Below are the code and all the weights of a small trained network. Each question names an input and a class and asks about switching units off, where a switched-off unit gives its printed mean instead of its output.

import numpy as np


def w(rows, s, z=0):
    codes = np.array(rows[::2]) - 128.0
    scale = np.full(codes.shape[1], s)
    scale[-1] = z or s
    return codes * scale


def norm(h):
    return h / np.sqrt((h * h).mean(-1, keepdims=True) + 1e-5)


def f(y):
    return y / 2 * (1 + np.tanh(0.7978845608 * (y + 0.044715 * y**3)))


def log_softmax(a):
    a = a - a.max(-1, keepdims=True)
    return a - np.log(np.exp(a).sum(-1, keepdims=True))


def net(x, mask):
    res = np.array(x, float).reshape(1, 6) / 4 @ E
    u = 0
    for l in range(4):
        y = f(norm(res) @ A[l][:, :-1].T + A[l][:, -1])
        res = res + np.where(mask[u : u + 3], y, B[l][:, -1]) @ B[l][:, :-1]
        u += 3
    return log_softmax(norm(res)[-1] @ U[:, :-1].T + U[:, -1])


A, B = {}, {}
E = w([
[164,150,251,253,148,128,95,138,72,133],'x0',
[115,133,105,143,189,136,194,139,89,126],'x1',
[222,63,149,116,200,62,162,132,182,60],'x2',
[124,138,176,84,130,181,146,203,179,155],'x3',
[173,231,110,132,70,169,160,127,142,19],'x4',
[106,124,139,157,101,126,164,118,144,130],'x5',
],0.0015)
A[0] = w([
[37,189,110,128,101,152,124,151,80,208,216],'L0N1',
[100,140,225,64,153,216,160,248,205,154,29],'L0N2',
[103,2,137,120,156,95,112,126,106,224,1],'L0N3',
],0.003,0.0021)
B[0] = w([
[138,112,114,156,177,109,92,134,180,68,250],'L0N1',
[121,88,123,116,133,77,117,25,23,73,168],'L0N2',
[170,182,105,137,2,136,176,194,116,54,157],'L0N3',
],0.0046,0.0017)
A[1] = w([
[34,158,87,151,95,253,70,109,63,202,7],'L1N1',
[106,101,166,69,225,127,35,93,147,100,97],'L1N2',
[100,137,93,22,69,54,130,102,186,170,134],'L1N3',
],0.0021,0.0019)
B[1] = w([
[101,109,158,97,145,2,123,174,166,96,2],'L1N1',
[88,97,121,172,124,126,135,142,157,142,172],'L1N2',
[134,133,183,180,151,146,122,126,103,166,202],'L1N3',
],0.0071,0.00056)
A[2] = w([
[137,107,235,185,94,181,70,142,127,131,252],'L2N1',
[76,8,129,155,88,30,129,248,66,216,149],'L2N2',
[96,109,32,3,97,112,162,90,191,169,106],'L2N3',
],0.0032,0.0015)
B[2] = w([
[160,158,43,165,156,113,168,94,128,175,252],'L2N1',
[157,206,122,110,123,172,148,96,134,43,174],'L2N2',
[212,180,184,254,168,99,129,99,86,156,157],'L2N3',
],0.0045,0.0024)
A[3] = w([
[150,42,34,150,188,225,243,160,144,134,249],'L3N1',
[149,105,64,191,84,79,95,50,56,110,216],'L3N2',
[251,6,147,128,126,65,182,155,171,113,91],'L3N3',
],0.0025,0.0019)
B[3] = w([
[73,121,98,114,56,159,59,171,154,214,253],'L3N1',
[110,37,198,3,140,168,159,141,113,126,254],'L3N2',
[8,208,104,164,150,104,47,86,144,36,165],'L3N3',
],0.0037,0.0029)
U = w([
[183,216,107,111,67,162,168,141,104,67,154],'0',
[180,150,155,205,180,120,143,93,91,199,141],'1',
[61,161,105,162,157,77,65,122,175,70,123],'2',
[112,60,160,68,135,127,138,88,73,98,138],'3',
[124,115,101,111,116,153,121,140,135,171,199],'4',
[119,108,112,116,112,162,129,134,138,145,197],'5',
[121,125,171,114,112,74,147,185,137,146,20],'6',
[126,141,199,122,112,1,179,183,134,138,4],'7',
],0.0089,0.0039)

Each question gives the input, the list of numbers given to net, and the class t.
The units are the neurons (one row each of A and B). Each row of codes is followed by its name. A weight is (code - 128) times the scale printed after its matrix; where a second scale follows, it is the last column's (A, B and U).
mask holds one flag per neuron, layer by layer. A switched-off neuron (its flag False) gives its mean, the last column of its row in B, instead of its output. The means were averaged over made-up inputs and are rounded, as every weight is.
A unit's drop is (log p(t) with every unit on - log p(t) with that unit switched off) / (log p(t) with every unit on - log p(t) with every unit switched off).
The circuit of an input: a set's keep is (log p(t) with only the set's units on - log p(t) with every unit switched off) / (log p(t) with every unit on - log p(t) with every unit switched off). Starting from all 12 units, units are removed one at a time, each time the one whose removal leaves the highest keep (on an exact tie, the one counted first), for as long as the keep stays at least 0.8.
units of the circuit, in order: the units of the circuit, biggest drop first
k most important neurons: the k neurons with the biggest drops, biggest first
k most important neurons of layer l: the k neurons of layer l with the biggest drops, biggest first
input [-3,4,-5,1,-7,4], class 0: 2 most important neurons => L0N3, L2N2
input [-2,-2,5,-4,-2,2], class 2: units of the circuit, in order => L3N3
input [-6,2,-3,-3,-2,-3], class 1: 2 most important neurons => L2N3, L0N2
input [-2,7,-7,8,7,-3], class 3: units of the circuit, in order => L0N2, L0N3
input [-6,-6,8,-5,-8,2], class 0: 3 most important neurons => L2N2, L0N3, L0N1
input [6,-6,-7,5,2,-2], class 2: 2 most important neurons => L1N1, L0N3
input [-8,-2,4,-3,7,2], class 1: units of the circuit, in order => L2N3, L0N3
input [-3,-7,5,-4,3,0], class 4: 4 most important neurons => L1N3, L0N1, L0N2, L1N1
input [-7,-7,2,-8,5,5], class 3: 3 most important neurons => L3N2, L2N1, L1N3
input [0,-6,-2,-6,0,-6], class 3: 3 most important neurons => L3N2, L3N1, L1N1
input [1,0,-4,-4,-8,-5], class 0: units of the circuit, in order => L0N3, L2N2
input [7,-7,5,5,5,-7], class 1: units of the circuit, in order => L0N3, L2N1
input [0,4,3,8,7,-5], class 3: 3 most important neurons => L0N2, L0N3, L2N2
input [2,5,-3,0,4,4], class 4: 4 most important neurons => L0N1, L3N3, L2N2, L0N3
input [2,-1,-8,2,-8,0], class 0: most important neuron of layer 2 => L2N2
input [-3,0,-6,-2,0,4], class 2: 2 most important neurons of layer 3 => L3N2, L3N1
input [-1,3,6,-4,1,2], class 2: 2 most important neurons => L3N3, L2N1
input [-7,5,6,-1,5,4], class 1: 4 most important neurons => L2N3, L0N3, L0N1, L2N2
input [-1,-3,1,-6,5,-1], class 3: units of the circuit, in order => L3N2, L2N2
input [-1,4,-7,-6,0,-4], class 2: units of the circuit, in order => L0N1
input [3,2,5,1,5,-7], class 5: 2 most important neurons of layer 2 => L2N3, L2N2
input [6,7,5,7,2,-6], class 3: 4 most important neurons => L0N2, L1N3, L2N3, L0N1
input [-6,6,-2,-5,-7,-5], class 0: 2 most important neurons of layer 0 => L0N3, L0N2
input [3,5,4,6,-4,-6], class 3: 3 most important neurons => L0N2, L0N1, L2N1
input [-1,0,-7,6,1,-4], class 2: 2 most important neurons of layer 1 => L1N2, L1N1
